Below is a small trained network, with its code and all its weights. Each question gives an input and a target symbol and asks what happens when units are switched off, that is, made to give their printed mean instead of their output.

import numpy as np


def w(rows, s, z=0):
    codes = np.array(rows[::2]) - 128.0
    scale = np.full(codes.shape[1], s)
    scale[-1] = z or s
    return codes * scale


def f(y):
    return y / 2 * (1 + np.tanh(0.7978845608 * (y + 0.044715 * y**3)))


def softmax(a):
    e = np.exp(a - a.max(-1, keepdims=True))
    return e / e.sum(-1, keepdims=True)


def log_softmax(a):
    a = a - a.max(-1, keepdims=True)
    return a - np.log(np.exp(a).sum(-1, keepdims=True))


def net(x, mask):
    ids = ['αγεθφψω'.index(c) for c in x.split()]
    T = len(ids)
    res = E[ids] + P[:T]
    u = 0
    for l in range(2):
        r = res
        for j in range(2):
            rows = slice(4 * j, 4 * j + 4)
            q, k, v = (r @ M[l][rows].T for M in (Q, K, V))
            z = softmax(np.where(np.tri(T) > 0, q @ k.T / 4**0.5, -1e9)) @ v
            o = O[l][rows]
            res = res + np.where(mask[u + j], z, o[:, -1]) @ o[:, :-1]
        u += 2
        y = f(res @ A[l][:, :-1].T + A[l][:, -1])
        res = res + np.where(mask[u : u + 16], y, B[l][:, -1]) @ B[l][:, :-1]
        u += 16
    return log_softmax(res[-1] @ U[:, :-1].T + U[:, -1])


Q, K, V, O, A, B = {}, {}, {}, {}, {}, {}
E = w([
[144,230,103,104],'α',
[150,58,153,48],'γ',
[38,156,245,190],'ε',
[208,172,99,95],'θ',
[123,89,59,93],'φ',
[173,72,185,108],'ψ',
[88,61,114,88],'ω',
],0.011)
P = w([
[161,75,86,254],'0',
[113,93,192,31],'1',
[99,159,178,25],'2',
[89,170,172,53],'3',
[84,163,165,85],'4',
[79,152,164,95],'5',
[75,144,157,110],'6',
[74,137,151,116],'7',
[67,124,145,128],'8',
[72,113,144,131],'9',
],0.0074)
Q[0] = w([
[146,140,113,81],'0.h1',
[171,145,80,85],'0.h1',
[103,112,142,183],'0.h1',
[143,154,131,29],'0.h1',
[132,221,147,131],'0.h2',
[26,102,164,131],'0.h2',
[132,224,144,134],'0.h2',
[252,93,76,121],'0.h2',
],0.012)
K[0] = w([
[106,177,148,60],'0.h1',
[126,194,126,70],'0.h1',
[156,80,110,195],'0.h1',
[1,153,195,9],'0.h1',
[237,109,18,117],'0.h2',
[121,70,142,234],'0.h2',
[244,121,30,115],'0.h2',
[82,207,151,17],'0.h2',
],0.0092)
V[0] = w([
[173,51,114,192],'0.h1',
[83,212,147,90],'0.h1',
[214,96,86,86],'0.h1',
[113,129,56,139],'0.h1',
[55,170,136,160],'0.h2',
[173,129,68,67],'0.h2',
[165,174,255,111],'0.h2',
[88,152,170,181],'0.h2',
],0.0077)
O[0] = w([
[104,174,220,26,83],'0.h1',
[131,95,50,242,177],'0.h1',
[201,79,65,5,26],'0.h1',
[89,204,25,70,55],'0.h1',
[156,250,126,234,189],'0.h2',
[111,67,3,82,5],'0.h2',
[247,61,242,173,206],'0.h2',
[147,193,228,209,223],'0.h2',
],0.0047,0.0031)
A[0] = w([
[216,108,95,151,143],'0.n1',
[155,76,195,82,243],'0.n2',
[99,132,174,88,160],'0.n3',
[59,117,103,94,123],'0.n4',
[122,51,16,58,133],'0.n5',
[254,131,134,80,98],'0.n6',
[116,158,172,89,196],'0.n7',
[150,187,49,156,249],'0.n8',
[124,54,141,168,169],'0.n9',
[183,124,41,40,118],'0.n10',
[148,192,66,164,213],'0.n11',
[120,165,164,94,202],'0.n12',
[84,170,159,191,133],'0.n13',
[118,138,131,168,101],'0.n14',
[173,150,128,195,2],'0.n15',
[104,36,51,156,104],'0.n16',
],0.009,0.0055)
B[0] = w([
[88,203,125,153,141],'0.n1',
[119,93,30,150,236],'0.n2',
[87,129,83,151,192],'0.n3',
[95,151,151,100,144],'0.n4',
[130,93,203,151,163],'0.n5',
[147,243,175,120,137],'0.n6',
[102,128,94,163,211],'0.n7',
[139,85,101,162,168],'0.n8',
[154,135,70,70,172],'0.n9',
[156,122,161,183,153],'0.n10',
[160,92,107,148,161],'0.n11',
[103,123,94,172,206],'0.n12',
[141,165,148,174,254],'0.n13',
[148,157,150,116,152],'0.n14',
[121,156,187,10,140],'0.n15',
[72,117,198,114,130],'0.n16',
],0.011,0.0075)
Q[1] = w([
[156,130,123,176],'1.h1',
[143,190,120,189],'1.h1',
[129,140,63,246],'1.h1',
[153,116,56,213],'1.h1',
[86,113,153,49],'1.h2',
[86,170,118,123],'1.h2',
[88,142,123,99],'1.h2',
[150,173,167,100],'1.h2',
],0.013)
K[1] = w([
[90,150,162,173],'1.h1',
[109,200,159,219],'1.h1',
[108,138,157,250],'1.h1',
[96,123,147,224],'1.h1',
[146,41,213,60],'1.h2',
[180,82,107,149],'1.h2',
[177,64,157,90],'1.h2',
[128,96,181,171],'1.h2',
],0.011)
V[1] = w([
[49,184,122,171],'1.h1',
[93,46,20,135],'1.h1',
[40,90,52,153],'1.h1',
[94,2,92,122],'1.h1',
[177,84,39,89],'1.h2',
[220,106,78,123],'1.h2',
[217,95,125,147],'1.h2',
[49,164,107,89],'1.h2',
],0.0061)
O[1] = w([
[137,126,159,239,251],'1.h1',
[79,24,168,99,90],'1.h1',
[94,15,199,168,173],'1.h1',
[134,35,169,67,77],'1.h1',
[194,104,158,71,41],'1.h2',
[220,103,163,129,66],'1.h2',
[249,113,129,165,95],'1.h2',
[2,144,152,56,133],'1.h2',
],0.0053,0.013)
A[1] = w([
[124,94,62,10,189],'1.n1',
[141,81,26,98,218],'1.n2',
[210,137,177,126,61],'1.n3',
[75,100,166,106,77],'1.n4',
[174,105,127,132,222],'1.n5',
[124,72,105,145,201],'1.n6',
[152,101,194,129,111],'1.n7',
[161,89,162,156,90],'1.n8',
[77,106,165,107,80],'1.n9',
[136,88,112,151,205],'1.n10',
[110,88,153,124,104],'1.n11',
[113,178,158,139,34],'1.n12',
[134,106,80,146,243],'1.n13',
[156,175,122,142,2],'1.n14',
[111,189,148,140,30],'1.n15',
[142,98,167,129,102],'1.n16',
],0.011,0.0039)
B[1] = w([
[58,188,74,1,147],'1.n1',
[176,208,212,35,161],'1.n2',
[69,196,15,62,135],'1.n3',
[128,101,66,130,188],'1.n4',
[171,173,112,164,147],'1.n5',
[153,130,191,122,211],'1.n6',
[163,102,43,143,152],'1.n7',
[208,116,96,141,165],'1.n8',
[120,111,51,129,180],'1.n9',
[146,136,177,146,194],'1.n10',
[160,100,103,113,176],'1.n11',
[170,82,98,83,226],'1.n12',
[127,161,194,133,201],'1.n13',
[148,97,109,78,207],'1.n14',
[161,99,100,87,253],'1.n15',
[152,107,91,119,150],'1.n16',
],0.0082,0.012)
U = w([
[190,148,253,162,110],'α',
[136,115,161,78,181],'γ',
[168,169,59,133,91],'ε',
[105,191,220,65,211],'θ',
[67,128,59,57,75],'φ',
[176,60,103,146,3],'ψ',
[79,132,142,188,195],'ω',
],0.0061,0.006)

Each question gives the input, a string of symbols that net reads in full, and the target symbol t.
The units are the heads (4 rows each of Q, K, V and O) and the neurons (one row each of A and B). Each row of codes is followed by its name. A weight is (code - 128) times the scale printed after its matrix; where a second scale follows, it is the last column's (O, A, B and U).
mask holds one flag per unit, layer by layer, with each layer's heads first. A switched-off unit (its flag False) gives its mean, the last column of its rows in O or B, instead of its output. The means were averaged over made-up inputs and are rounded, as every weight is.
A unit's drop is (log p(t) with every unit on - log p(t) with that unit switched off) / (log p(t) with every unit on - log p(t) with every unit switched off).
The circuit of an input: a set's keep is (log p(t) with only the set's units on - log p(t) with every unit switched off) / (log p(t) with every unit on - log p(t) with every unit switched off). Starting from the 12 units with the biggest drops (on a tie, the unit counted first), units are removed one at a time, each time the one whose removal leaves the highest keep (on an exact tie, the one counted first), for as long as the keep stays at least 0.8.
circuit, biggest first: the units of the circuit, biggest drop first
k most important neurons: the k neurons with the biggest drops, biggest first
top k neurons in layer l: the k neurons of layer l with the biggest drops, biggest first
which heads matter: for each layer, one digit per head in row order, 1 if its drop is at least 0.15 and else 0, layers parted by /
input ψ ε φ φ φ θ α, target ψ: top 2 neurons in layer 0 -> [0.n2 0.n7]
input φ φ ω α φ ω ψ ω, target φ: circuit, biggest first -> [1.h1 0.h2 0.n13 1.n1]
input φ ω ε α ε ε, target φ: most important neuron -> [0.n4]
input φ ε φ α, target φ: 3 most important neurons -> [0.n3 0.n8 0.n11]
input α ε ψ, target α: which heads matter -> 00 / 11
input φ φ ε, target φ: which heads matter -> 11 / 10
input φ ψ φ θ ω α ε α, target φ: 3 most important neurons -> [0.n5 0.n10 0.n8]
input θ θ ε, target θ: 4 most important neurons -> [0.n10 1.n2 0.n5 0.n13]
input ε ψ ψ, target ε: which heads matter -> 01 / 10
input α ε α ε α α ε, target α: 4 most important neurons -> [0.n11 0.n8 1.n9 1.n4]
input ε ε φ, target ω: which heads matter -> 01 / 01
input ψ φ ε α φ φ ψ ψ, target ψ: which heads matter -> 11 / 11
input α φ α φ ω θ ε θ θ, target α: which heads matter -> 00 / 00
input θ α φ α φ φ ψ ε α, target θ: top 3 neurons in layer 0 -> [0.n10 0.n5 0.n1]
input ε ε ω ε, target ε: which heads matter -> 11 / 10
input α α ω, target φ: top 3 neurons in layer 0 -> [0.n13 0.n16 0.n4]
input φ φ ε φ, target φ: which heads matter -> 11 / 11
input α φ ψ ε φ, target α: which heads matter -> 00 / 00
input α φ ε, target α: top 3 neurons in layer 0 -> [0.n11 0.n8 0.n15]
input ψ α φ φ ε, target ψ: top 3 neurons in layer 0 -> [0.n2 0.n12 0.n7]
input γ ψ φ, target ψ: 3 most important neurons -> [0.n5 0.n10 0.n2]
input ψ ψ ε θ φ ω φ θ ω α, target ψ: 4 most important neurons -> [0.n2 0.n3 0.n7 0.n12]
input α ω ε ψ, target α: which heads matter -> 00 / 10
input φ ε φ α ψ, target φ: top neuron in layer 0 -> [0.n3]
input ε ε ψ, target ω: top neuron in layer 0 -> [0.n15]
input ε ω ε θ ε, target ε: 4 most important neurons -> [0.n13 1.n15 1.n12 0.n14]
input ψ θ ω ε ψ α φ θ, target ψ: which heads matter -> 11 / 10
input φ γ φ ε θ, target φ: top 2 neurons in layer 1 -> [1.n9 1.n4]
input ε φ ω, target ε: which heads matter -> 01 / 10
